In the rows, zero is written as 128.
Known rows:
O: [138 115 142 184 117 114 119 138 206]
BL: [130 105 158 140 113 136 124 117 150]
AC: [ 98 119 153 187 108 111 117 147 229]
AI: [103 116 155 162  83 142 115 128 196]
BP: [117 106 163 151 121 133 120 124 154]
BW: [121 107 155 156 114 142 122 127 161]
M: [101 111 159 176  93 123 121 136 203]
BS: [157 105 145 161 103 121 118 122 183]
BV: [118 114 148 164 115 143 124 136 174]
BU: [118 114 149 163 116 139 123 137 173]
L: [122 121 154 139 107 161 134 122 154]
E: [105 101 154 194  93 111 115 142 213]
J: [110 118 165 182  89 137 125 141 217]
AH: [125 104 148 161 112 138 124 130 169]
BH: [ 97 120 140 170  72 168 127 135 207]
AS: [112 131 161 142 117 161 132 126 161]
V: [131 119 168 142 132 108 116 114 170]
F: [101 120 167 166  93 137 119 127 200]
N: [108 122 169 155 115 153 126 131 152]
B: [139 115 142 184 117 115 118 136 205]
BR: [111  92 155 191  90 107 114 135 206]
BG: [139 113 142 185 116 115 120 136 205]
AX: [128 108 149 165 111 140 127 134 174]
AR: [103 101 153 194  93 115 115 143 214]
BA: [ 97 111 153 196  93 119 118 148 222]
BM: [116  90 119 124  91 175 137 136 160]

Facts:
A: ε 614; ψ AT
AA: ε 569; σ BN; ψ BF, H
AB: ε 569; ψ Z
AC: ε 470; σ R
AD: ε 470; σ BW; ψ BQ
AE: ε 470
AF: ε 614; σ Y
AG: ε 843; σ AN; ψ C
AH: ε 614; ω D, BW, L, AP, BN
AI: ε 569; ψ L
AJ: ε 569; σ AK; ω BM, BV
AK: ε 525; σ BC
AL: ε 525; ψ BQ
AM: ε 470
AN: ε 843; σ AL; ω BU, AE
AO: ε 614
AP: ε 614; σ BL; ψ V, BP
AQ: ε 614; ω T, AL, BP; ψ AK, AJ
AR: ε 470; ω W, AD, A, BG
AS: ε 525; σ BR; ω AA; ψ AL
AT: ε 525; σ S
AU: ε 614; σ K
AV: ε 614
AW: ε 843; ω L, BN
AX: ε 614; ω AK, U, AO
AY: ε 614; ω D, AE; ψ BQ
AZ: ε 470
B: ε 843; σ AP; ω AO
BA: ε 470; σ A
BB: ε 614; ψ Z
BC: ε 843
BD: ε 614; σ AV; ψ BP
BE: ε 470; ψ AB
BF: ε 525; σ D; ψ BS, AI
BG: ε 843; σ BQ
BH: ε 470; σ U; ω W; ψ BM
BI: ε 614; σ AO
BK: ε 843; ψ AA
BL: ε 614; ψ AR, AM, BM
BM: ε 525
BN: ε 569; σ AY; ψ AI, X
BO: ε 569; ω BK, AV, BN
BP: ε 525; σ AF
BQ: ε 614; ω AT; ψ Z, AX
BR: ε 470; ω BB, BL, AA, BC
BS: ε 843; ω F, AB, L; ψ AJ, K
BT: ε 843; σ AT; ω U, AP
BU: ε 614; σ AJ
BV: ε 614; σ AE
BW: ε 525; σ AU
C: ε 525
D: ε 614; σ AB
E: ε 470; σ AQ; ω AD
F: ε 569; ψ AL, Y, BG
G: ε 470; σ BF
H: ε 843; σ BH
I: ε 614; σ E; ω AL, AO
J: ε 470; ψ Z, K
K: ε 569; ω AF, BV; ψ Z
L: ε 525; ψ AD
M: ε 470; ω AZ; ψ BU
N: ε 525; σ G; ψ AU
O: ε 843; σ BS; ω AD, BL, BC
P: ε 525; σ BD; ψ BF, BU, BN
Q: ε 525; σ H
R: ε 843; σ BP; ω AU
S: ε 843; σ BM; ω BE
T: ε 843; σ BB; ψ AK, S, BN
U: ε 614; σ BT; ψ AC
V: ε 843; ω BW, L; ψ BE
W: ε 614; σ BK
X: ε 614; σ AA; ψ AK, H
Y: ε 569
Z: ε 525

Rows, some named above:
[125 105 149 161 112 138 123 131 167] -> AH
[123 113 151 134 106 151 122 123 142] -> BF
[130 119 168 143 133 107 118 115 169] -> V
[137  98 107 156  94 147 132 145 206] -> S
[130 119 168 142 133 107 117 114 169] -> V
[130 107 150 153 121 126 123 127 172] -> D
[119 106 152 154 112 146 124 128 160] -> C
[110  89 172 195  84 109 104 125 194] -> Y
[100 136 163 195  94 134 138 142 231] -> AD
[148 111 143 174 124 102 118 130 204] -> R
[128 114 160 162 109 161 129 134 180] -> Z
[ 91 117 183 156 111 114 116 127 187] -> BE
[141 112 119 178  87 160 120 129 198] -> H
[118 122 148 143 112 152 122 132 157] -> X
[128  99 159 173 110 126 120 129 161] -> AF
[121 114 178 171  86 145 116 128 211] -> K
[158 106 144 161 103 122 118 124 184] -> BS
[152 106 149 158 109 114 118 118 178] -> BK
[116 119 132 132  91 190 135 128 161] -> U
[131 105 154 140 107 138 124 119 149] -> AQ
[126 103 151 160 113 131 122 130 166] -> AU
[100  98 161 208  92 106 111 142 210] -> G
[139 123 144 165 113 127 120 131 192] -> T
[100 136 161 194  95 135 139 142 231] -> AD
[108 126 132 155  90 202 131 132 171] -> Q
[142 125 165 159 107 156 144 122 183] -> BQ
[112 103 121 131  93 184 137 140 167] -> AT
[138 106 114 163  92 151 129 140 205] -> BT
[148 110 143 174 124 101 118 130 204] -> R
[137 126 150 165 118 123 122 131 196] -> AG
[123 113 152 135 106 151 120 124 142] -> BF
[139  98 105 157  93 147 133 147 205] -> S
[119 118 164 136 122 138 125 120 148] -> AP
[108 123 169 156 113 154 124 130 151] -> N
[155  95 147 179 111  99 114 124 192] -> BC
[122 121 153 140 108 160 134 122 155] -> L
[102 114 158 176  91 123 119 137 203] -> M
[122 103 151 153 110 143 120 129 156] -> AK
[142 113 119 176  85 159 120 129 197] -> H
[114 119 189 149 108 127 115 118 206] -> AB
[112 125 156 137 113 162 126 128 152] -> P
[ 90 118 182 158 113 114 116 126 187] -> BE
[157 106 145 161 103 121 118 122 183] -> BS

Now the same things, written a new way:
Known rows:
BM: [171 106 118 163 145 166 183 135 120 198  91  93 100 116 105  74  90 152
 207 111 119]
Q: [184 160 117  83  95 132 130 106 144 183  94 124  93 134 145  94 133 140
 176 139 162]
N: [111 221  68 138  92 141 160 154 119 174 122 119 170 111 113  95 104 170
 120 142  93]
AL: [152 131 125 126 115 115 155 124 138 159  95  83 160  97 126  99 126  96
 124 135 118]
BU: [110 103 130 109 163  95 116 104 122 127 141 126 146 140 121 124 103 109
  88 153 111]
D: [125 121 111 110 164 105 117 118 151 111 122  76 132 138 111  97 135 106
  87 149 109]
AB: [138 180 103 163  97 129 128 138 143 125  73 128 149 149 116  74  92  91
  74 109 119]
X: [101  86 114 116 181  71 123 104 158 101 134  86 139 128 129 117 132 102
  86 166 102]
AF: [ 95  73 151  68 143  80  98 126 114 103 150 124 130 157 119 118 142 106
 124 208 111]
O: [100 124 128 150 108  92 135 141 188 117 161 137 141 111 100 109 129 177
 133 199 115]
AJ: [134 151 115 161  98 125 125 125 116 143  91 162 169 147 123  88  58 100
 108 114 114]
P: [147 137 113 112 132 114 171 125 128 161 115  98 155 108 146  86 117 105
  95 119 118]
R: [ 94  59 155 158 108  74 168 129 184  84 175 135 143  84  98 135 140 150
 165 223 113]
AI: [130 155 118 156  98 120 123 128 130 135  94 151 162 142 122  89  64  96
 106 120 120]
W: [108  90 124 100 161  96 105 114 139  96 135 115 127 146 108 115 122 106
 115 170 109]
BR: [114 134  53 139  85 110 117 124 151 158 136 109 152  89 113 128 130 146
 113 181 186]
BV: [110  89 126  97 164  93 107 109 140 100 139 116 129 148 106 111 125 103
 110 173 109]
V: [ 96 133 130 161 106  80 134 139 196 101 159 131 132 117  93 112 139 172
 110 210 128]
AT: [178 105  76 132 179 129 141 145 107 195 114  86 151 145 120 100  77 114
 151 131 101]
B: [103 126 121 149 107  86 136 144 185 113 162 139 142 112 100 104 132 173
 138 204 117]
AE: [114 135  53 137  84 102 117 126 148 156 138 112 151  88 115 129 129 148
 114 179 181]
T: [ 96 135 126 152 118  94 143 130 191 126 172 113 150 103 108 108 130 167
 108 203 123]
AK: [156 117 117 141 125 108 178 118 122 171 103  94 172  89 147  87 106 117
 109 111 110]
AS: [144 140 113 103 120 109 148 124 139 142 101 101 149 122 126  95 131  98
 105 137 122]
BB: [108  95 138  96 156 107  99 112 158 100 137  86 134 143 107 123 128  81
  95 184 120]
BN: [130 153 122 156  95 132 127 127 114 144 107 160 168 148 123  89  56  91
 103 121 114]

Rows, some named above:
[111  84 134 113 151  99 101 107 152 112 130  89 139 143 105 130 127  84
 109 175 115] -> BQ
[152 125 117 117 119 116 163 131 122 152 109 110 155 110 132  83 118 107
 123 124 116] -> BW
[ 96  69 148  68 142  83  96 122 117 100 148 125 132 152 118 118 145 105
 120 207 107] -> AF
[150 127 118 116 114 116 165 130 121 154 110 105 151 108 132  81 122 110
 122 122 112] -> BW
[111  65  77 146  82  80 158  89 148 119 138 156 148  53 120 168 135 142
 125 190 173] -> AC
[151 121 114 143 128 105 182 119 126 169 103  91 171  88 147  93 105 119
 115 108 112] -> AK
[114 176   9 159  90 117  99 129 156 170 138 122 161 111 113 106  93 156
  96 153 174] -> G
[159 160  92 143 132 123 170 129 135 178 100  76 170 108 146  71 102 112
  84  93 113] -> BF
[108 145  45 142 100 100 126 117 157 167 147  92 152  85 128 128 129 142
  81 184 195] -> M
[107 154  49 116  94 110 107 116 162 146 137 113 147 100 114 136 135 135
  84 182 192] -> J
[ 97 157 101 138 164  69 127 176 186  61 191 128 172 137  65  97 167 149
 143 186  90] -> AG
[129 151 144 154  91 102 118 111 208 178 146 127 121 107 111 131 128 186
 167 200 168] -> H
[111  83 142 112 166 105 111 110 152 115 147  71 139 132 119 121 119  81
  99 176 112] -> AQ
[109  92 140  96 156 107 100 110 153  97 137  88 132 144 105 121 123  78
  96 183 116] -> BB
[103 119 135 168 107  94 139 136 193 131 169 105 155  94 103 112 121 163
 126 205 120] -> BS
[153 130 115 122 119 114 160 115 125 158  94 112 159 104 132  96 118 112
 118 116 116] -> Z
[107 161  41 114  92 115 109 111 138 157 130 140 157 110 115 142 131 150
  82 172 187] -> AD
[115  89 131 106 152  96  99 102 144 114 121 111 140 144 105 132 122 100
 114 162 111] -> AX
[130 160 118 156 101 126 122 128 127 136  91 149 161 146 126  89  70  96
 108 121 116] -> AI
[100 121 140 168 108  96 143 141 201 131 173  91 153  90 108 108 127 155
 119 211 124] -> BK
[134 117 127 197 142 125 132 146 182 154 143 111 132  78  90  97  98 202
 172 184 113] -> S
[183 158 119  86  97 133 133 106 145 183  93 121  96 132 143  94 137 135
 173 142 162] -> Q
[103 109 130 171 104  83 145 149 200 117 164 101 147  94 101 103 132 164
 148 207 110] -> BC
[ 80 132 122 119 125 101 138 120 123 116 139 117 144 110  94 151 149 166
 135 204  94] -> AU
[106 168  64 113  85 125 118 101 169 211 122 124 102 143  92 149 149 160
 140 178 246] -> BH
[115  94 148  93 146 122  92 107 151 110 143  97 138 153  98 131 122  76
 102 178 121] -> AY
[101 119 139 167 109  97 139 137 196 129 174  84 154  88 109 106 126 156
 118 209 124] -> BK
[ 96 133 124 152 122  92 142 133 191 126 171 112 151 104 113 107 127 165
 109 203 121] -> T
[124 137 142 129  68  99  98 137 117 131  88 165 170 153 118 113 100  98
 139 165 113] -> Y
[ 91 135 127 154 121  92 145 139 191 124 169 115 154 103 116 109 124 168
 108 206 122] -> T
[109 146  39 128  94 100 117 122 145 148 134 132 149 105 115 128 130 152
 103 177 183] -> BA
[113  93 130 105 155  96  98 100 144 113 122 113 143 142 103 126 121  98
 116 163 113] -> AX
[135  96 140 117 107  79 180 123 116 125 114 136 140 110 131 107 143 119
 109 155 118] -> BP
[150 130 119 121 121 116 167 120 129 165 103  96 160 102 136  93 117 109
 111 122 117] -> L
[112 156  42 130  90  98 115 121 155 141 128 126 140 106 110 139 137 152
  83 183 190] -> BE
[118 112 113 112 168 103 114 120 152 106 124  78 128 144 114  97 135 103
  82 152 109] -> D
[ 92  74 150  67 142  79  95 123 121 104 150 126 134 157 116 121 143 105
 123 209 104] -> AF
[129 145 112 162  92 121 123 132 141 120  89 136 162 145 116  91  72  88
 111 130 110] -> K
[128 160 120 144  99 118 102 137 149 125  87 141 147 155 108 103  92  78
 116 146 114] -> F

